Here is a tiny trained network, its code and every weight. The questions are about switching its units off for an input and a class, where a switched-off unit gives its printed mean instead of its output.

import numpy as np


def w(rows, s, z=0):
    codes = np.array(rows[::2]) - 128.0
    scale = np.full(codes.shape[1], s)
    scale[-1] = z or s
    return codes * scale


def norm(h):
    return h / np.sqrt((h * h).mean(-1, keepdims=True) + 1e-5)


def f(y):
    return y / 2 * (1 + np.tanh(0.7978845608 * (y + 0.044715 * y**3)))


def log_softmax(a):
    a = a - a.max(-1, keepdims=True)
    return a - np.log(np.exp(a).sum(-1, keepdims=True))


def net(x, mask):
    res = np.array(x, float).reshape(1, 7) / 4 @ E
    u = 0
    for l in range(3):
        y = f(norm(res) @ A[l][:, :-1].T + A[l][:, -1])
        res = res + np.where(mask[u : u + 5], y, B[l][:, -1]) @ B[l][:, :-1]
        u += 5
    return log_softmax(norm(res)[-1] @ U[:, :-1].T + U[:, -1])


A, B = {}, {}
E = w([
[180,149,123,105,88,151,131,146,109,177,138,86],'x0',
[148,151,153,160,141,164,144,66,137,127,162,102],'x1',
[90,159,142,128,116,101,168,90,208,136,69,99],'x2',
[133,87,192,2,207,91,79,108,77,198,155,132],'x3',
[76,52,118,152,141,158,202,181,167,141,169,146],'x4',
[144,147,153,165,146,136,170,177,87,121,55,119],'x5',
[51,146,148,112,150,130,103,146,154,201,127,100],'x6',
],0.012)
A[0] = w([
[169,226,163,205,133,220,109,58,103,45,101,80,173],'0.n1',
[98,107,131,60,200,112,65,77,156,143,139,165,40],'0.n2',
[161,125,88,108,99,181,107,111,120,214,169,82,29],'0.n3',
[46,127,130,174,132,150,189,72,237,119,112,111,3],'0.n4',
[24,158,116,62,148,84,2,87,155,192,145,143,136],'0.n5',
],0.0061,0.0048)
B[0] = w([
[225,145,69,187,133,56,120,146,91,146,91,132,254],'0.n1',
[154,190,192,192,100,60,142,221,66,126,144,120,179],'0.n2',
[45,157,144,144,107,155,116,118,74,168,139,211,137],'0.n3',
[105,170,179,115,200,119,217,173,210,111,162,118,191],'0.n4',
[160,119,142,254,25,67,148,124,138,156,154,80,249],'0.n5',
],0.0069,0.0056)
A[1] = w([
[160,107,143,54,188,171,100,133,72,110,126,186,38],'1.n1',
[89,162,170,100,154,82,149,187,142,204,2,82,129],'1.n2',
[104,126,146,84,159,90,61,30,134,117,137,124,2],'1.n3',
[87,134,179,120,148,194,135,178,120,231,200,70,94],'1.n4',
[88,151,49,147,96,177,143,136,201,85,92,130,51],'1.n5',
],0.0097,0.0036)
B[1] = w([
[170,165,127,87,225,210,152,123,155,91,120,146,170],'1.n1',
[209,99,35,208,149,115,142,68,139,216,122,113,253],'1.n2',
[160,157,174,153,60,140,135,203,101,125,128,168,148],'1.n3',
[2,73,126,62,52,186,147,91,146,176,55,141,235],'1.n4',
[139,140,212,110,238,187,184,180,93,159,181,175,207],'1.n5',
],0.0087,0.0071)
A[2] = w([
[50,181,154,190,116,153,189,61,253,87,68,106,68],'2.n1',
[140,35,154,151,184,70,87,52,29,190,132,131,17],'2.n2',
[91,26,135,94,194,7,85,109,189,104,170,150,32],'2.n3',
[105,69,185,60,111,91,36,162,23,139,187,148,3],'2.n4',
[26,38,48,254,187,131,206,210,214,57,72,179,133],'2.n5',
],0.0068,0.0051)
B[2] = w([
[142,162,166,55,245,35,125,107,193,78,227,38,178],'2.n1',
[135,122,210,107,182,138,166,156,89,191,168,176,159],'2.n2',
[192,208,109,137,69,160,125,155,74,88,80,128,133],'2.n3',
[113,192,158,171,184,65,224,182,221,112,142,65,152],'2.n4',
[88,197,234,66,2,127,41,214,31,107,160,151,254],'2.n5',
],0.0085,0.0088)
U = w([
[59,79,138,40,104,226,112,154,99,71,120,183,119],'0',
[169,189,151,177,79,102,106,174,72,110,136,138,179],'1',
[113,92,104,150,70,91,95,99,177,77,105,130,2],'2',
[92,45,113,125,119,125,129,80,132,223,108,132,222],'3',
[121,132,126,135,149,113,102,67,163,68,145,103,10],'4',
[205,136,100,113,252,145,140,102,131,104,121,129,162],'5',
[50,125,192,66,146,107,150,157,172,132,173,118,92],'6',
[172,146,34,207,108,118,127,57,171,99,66,89,107],'7',
],0.022,0.0073)

Each question gives the input, the list of numbers given to net, and the class t.
The units are the neurons (one row each of A and B). Each row of codes is followed by its name. A weight is (code - 128) times the scale printed after its matrix; where a second scale follows, it is the last column's (A, B and U).
mask holds one flag per neuron, layer by layer. A switched-off neuron (its flag False) gives its mean, the last column of its row in B, instead of its output. The means were averaged over made-up inputs and are rounded, as every weight is.
A unit's drop is (log p(t) with every unit on - log p(t) with that unit switched off) / (log p(t) with every unit on - log p(t) with every unit switched off).
The circuit of an input: a set's keep is (log p(t) with only the set's units on - log p(t) with every unit switched off) / (log p(t) with every unit on - log p(t) with every unit switched off). Starting from the 12 units with the biggest drops (on a tie, the unit counted first), units are removed one at a time, each time the one whose removal leaves the highest keep (on an exact tie, the one counted first), for as long as the keep stays at least 0.8.
circuit, biggest first: the units of the circuit, biggest drop first
k most important neurons: the k neurons with the biggest drops, biggest first
k most important neurons of layer l: the k neurons of layer l with the biggest drops, biggest first
input [2,6,4,1,-4,5,-4], class 7: circuit, biggest first -> [2.n5]
input [2,-5,4,-1,-8,-8,-7], class 7: 3 most important neurons -> [2.n5 1.n5 2.n2]
input [-6,-6,-7,1,-4,4,0], class 5: circuit, biggest first -> [2.n5 1.n1]
input [-2,-4,-3,-7,1,-2,1], class 0: circuit, biggest first -> [0.n5 1.n2]
input [1,-1,0,0,-1,-6,-1], class 2: circuit, biggest first -> [2.n5 1.n5 1.n2]
input [2,-3,1,8,-8,2,-7], class 5: 2 most important neurons -> [2.n5 1.n1]
input [2,-2,3,5,8,-6,-1], class 3: 2 most important neurons -> [1.n4 2.n5]
input [7,8,2,2,2,0,-8], class 7: circuit, biggest first -> [2.n5 1.n5]
input [2,-1,3,-4,8,-1,-4], class 6: 2 most important neurons of layer 0 -> [0.n4 0.n1]
input [1,-4,7,7,-3,0,-7], class 3: 2 most important neurons -> [2.n5 1.n2]
input [7,-6,-1,1,1,-8,-8], class 5: 3 most important neurons -> [2.n5 1.n4 0.n5]
input [2,8,-6,5,5,4,3], class 0: circuit, biggest first -> [1.n4 1.n2]
input [8,-3,3,1,4,6,-6], class 7: 2 most important neurons -> [2.n5 1.n2]
input [-1,-2,0,-6,8,-8,-3], class 0: 4 most important neurons -> [2.n5 0.n5 1.n5 2.n4]
input [-7,4,4,-1,6,-2,-7], class 6: circuit, biggest first -> [0.n4]
input [3,0,-5,7,3,0,3], class 3: 4 most important neurons -> [1.n4 2.n5 2.n1 0.n5]
input [7,-8,5,-2,-2,-7,-8], class 0: circuit, biggest first -> [1.n2 0.n5]
input [-3,-4,-5,8,0,6,6], class 3: 2 most important neurons of layer 1 -> [1.n2 1.n4]
input [-7,6,-5,-6,3,-2,4], class 6: 2 most important neurons -> [0.n4 1.n2]
input [0,-7,8,3,-1,8,7], class 3: most important neuron of layer 0 -> [0.n1]
input [3,4,-6,-1,-6,-5,-8], class 5: 2 most important neurons -> [2.n5 0.n5]
input [1,-8,1,6,8,-4,-8], class 0: 2 most important neurons of layer 0 -> [0.n5 0.n1]
input [3,5,-7,2,-4,-4,-5], class 5: 2 most important neurons -> [2.n5 1.n1]
input [4,-7,-8,-8,8,5,5], class 0: 2 most important neurons of layer 0 -> [0.n1 0.n5]
input [-4,6,-2,2,-4,5,-7], class 5: 2 most important neurons -> [2.n5 0.n5]
